Here is a tiny trained network, its code and every weight. The questions are about switching its units off for an input and a class, where a switched-off unit gives its printed mean instead of its output.

import numpy as np


def w(rows, s, z=0):
    codes = np.array(rows[::2]) - 128.0
    scale = np.full(codes.shape[1], s)
    scale[-1] = z or s
    return codes * scale


def norm(h):
    return h / np.sqrt((h * h).mean(-1, keepdims=True) + 1e-5)


def f(y):
    return y / 2 * (1 + np.tanh(0.7978845608 * (y + 0.044715 * y**3)))


def log_softmax(a):
    a = a - a.max(-1, keepdims=True)
    return a - np.log(np.exp(a).sum(-1, keepdims=True))


def net(x, mask):
    res = np.array(x, float).reshape(1, 7) / 4 @ E
    u = 0
    for l in range(2):
        y = f(norm(res) @ A[l][:, :-1].T + A[l][:, -1])
        res = res + np.where(mask[u : u + 6], y, B[l][:, -1]) @ B[l][:, :-1]
        u += 6
    return log_softmax(norm(res)[-1] @ U[:, :-1].T + U[:, -1])


A, B = {}, {}
E = w([
[109,126,143,2,228],'x0',
[136,137,121,114,114],'x1',
[145,137,125,111,93],'x2',
[64,17,79,134,156],'x3',
[126,141,248,140,33],'x4',
[155,134,132,109,100],'x5',
[145,116,137,114,112],'x6',
],0.0074)
A[0] = w([
[243,185,163,219,45,253],'0.n0',
[101,250,255,60,107,82],'0.n1',
[17,3,74,84,162,78],'0.n2',
[62,188,179,11,161,70],'0.n3',
[71,199,131,44,136,69],'0.n4',
[91,142,226,8,189,190],'0.n5',
],0.0053,0.0035)
B[0] = w([
[20,143,65,151,182,255],'0.n0',
[171,112,233,165,173,183],'0.n1',
[163,142,156,86,71,176],'0.n2',
[254,151,148,132,92,160],'0.n3',
[181,131,127,97,145,135],'0.n4',
[93,188,144,53,142,208],'0.n5',
],0.0086,0.0059)
A[1] = w([
[156,27,51,194,101,160],'1.n0',
[71,152,162,254,95,61],'1.n1',
[177,26,51,159,146,112],'1.n2',
[169,53,134,78,40,52],'1.n3',
[129,161,78,21,230,255],'1.n4',
[221,176,204,156,145,8],'1.n5',
],0.0096,0.0049)
B[1] = w([
[62,181,103,21,241,189],'1.n0',
[147,96,113,212,24,196],'1.n1',
[37,251,153,23,164,158],'1.n2',
[93,67,164,108,57,134],'1.n3',
[192,35,74,197,95,254],'1.n4',
[88,196,150,55,187,148],'1.n5',
],0.011,0.0097)
U = w([
[33,2,21,183,95,166],'0',
[243,38,227,233,62,255],'1',
[88,208,235,36,225,21],'2',
],0.0066,0.0039)

Each question gives the input, the list of numbers given to net, and the class t.
The units are the neurons (one row each of A and B). Each row of codes is followed by its name. A weight is (code - 128) times the scale printed after its matrix; where a second scale follows, it is the last column's (A, B and U).
mask holds one flag per neuron, layer by layer. A switched-off neuron (its flag False) gives its mean, the last column of its row in B, instead of its output. The means were averaged over made-up inputs and are rounded, as every weight is.
A unit's drop is (log p(t) with every unit on - log p(t) with that unit switched off) / (log p(t) with every unit on - log p(t) with every unit switched off).
The circuit of an input: a set's keep is (log p(t) with only the set's units on - log p(t) with every unit switched off) / (log p(t) with every unit on - log p(t) with every unit switched off). Starting from all 12 units, units are removed one at a time, each time the one whose removal leaves the highest keep (on an exact tie, the one counted first), for as long as the keep stays at least 0.8.
units of the circuit, in order: the units of the circuit, biggest drop first
most important unit: the unit with the biggest drop
k most important neurons: the k neurons with the biggest drops, biggest first
k most important neurons of layer l: the k neurons of layer l with the biggest drops, biggest first
drop when u is switched off: that unit's drop, to one decimal
input [-1,0,-1,1,-3,-3,0], class 2: most important unit : 0.n5
input [6,-5,-2,6,6,4,7], class 1: units of the circuit, in order : [1.n0; 0.n0]
input [-1,2,5,2,-4,0,1], class 2: units of the circuit, in order : [1.n2; 0.n0]
input [-6,4,-5,3,-1,-3,2], class 2: 4 most important neurons : [1.n0; 1.n4; 1.n2; 0.n5]
input [-8,1,3,4,-4,-4,-1], class 2: units of the circuit, in order : [1.n0; 1.n4]
input [-1,8,-2,6,-7,-1,-1], class 2: units of the circuit, in order : [1.n2; 0.n0]
input [-4,6,5,2,0,5,6], class 2: 2 most important neurons of layer 1 : [1.n4; 1.n0]
input [6,-2,5,-4,-8,-3,-6], class 1: units of the circuit, in order : [1.n4; 0.n0]
input [8,-7,8,-6,-1,6,4], class 1: 3 most important neurons : [1.n4; 1.n0; 1.n2]
input [5,-2,2,8,3,-2,-2], class 1: 2 most important neurons of layer 0 : [0.n0; 0.n2]
input [-6,6,5,1,3,3,7], class 0: 2 most important neurons of layer 1 : [1.n0; 1.n4]
input [0,-5,-7,2,-4,-6,-7], class 2: 4 most important neurons of layer 1 : [1.n2; 1.n1; 1.n0; 1.n3]
input [1,2,1,-1,1,-3,2], class 2: 3 most important neurons : [0.n1; 1.n5; 1.n1]
input [2,-3,-5,5,2,7,7], class 1: units of the circuit, in order : [0.n0]
input [-6,-8,2,-7,-2,8,-6], class 0: drop when 0.n0 is switched off : 0.9
input [-4,-1,-8,7,-5,-8,-8], class 2: drop when 0.n0 is switched off : 0.2
input [-4,7,0,8,-4,-5,-8], class 2: drop when 1.n2 is switched off : 0.1
input [7,7,8,-6,-6,8,-4], class 1: drop when 0.n5 is switched off : 0.0
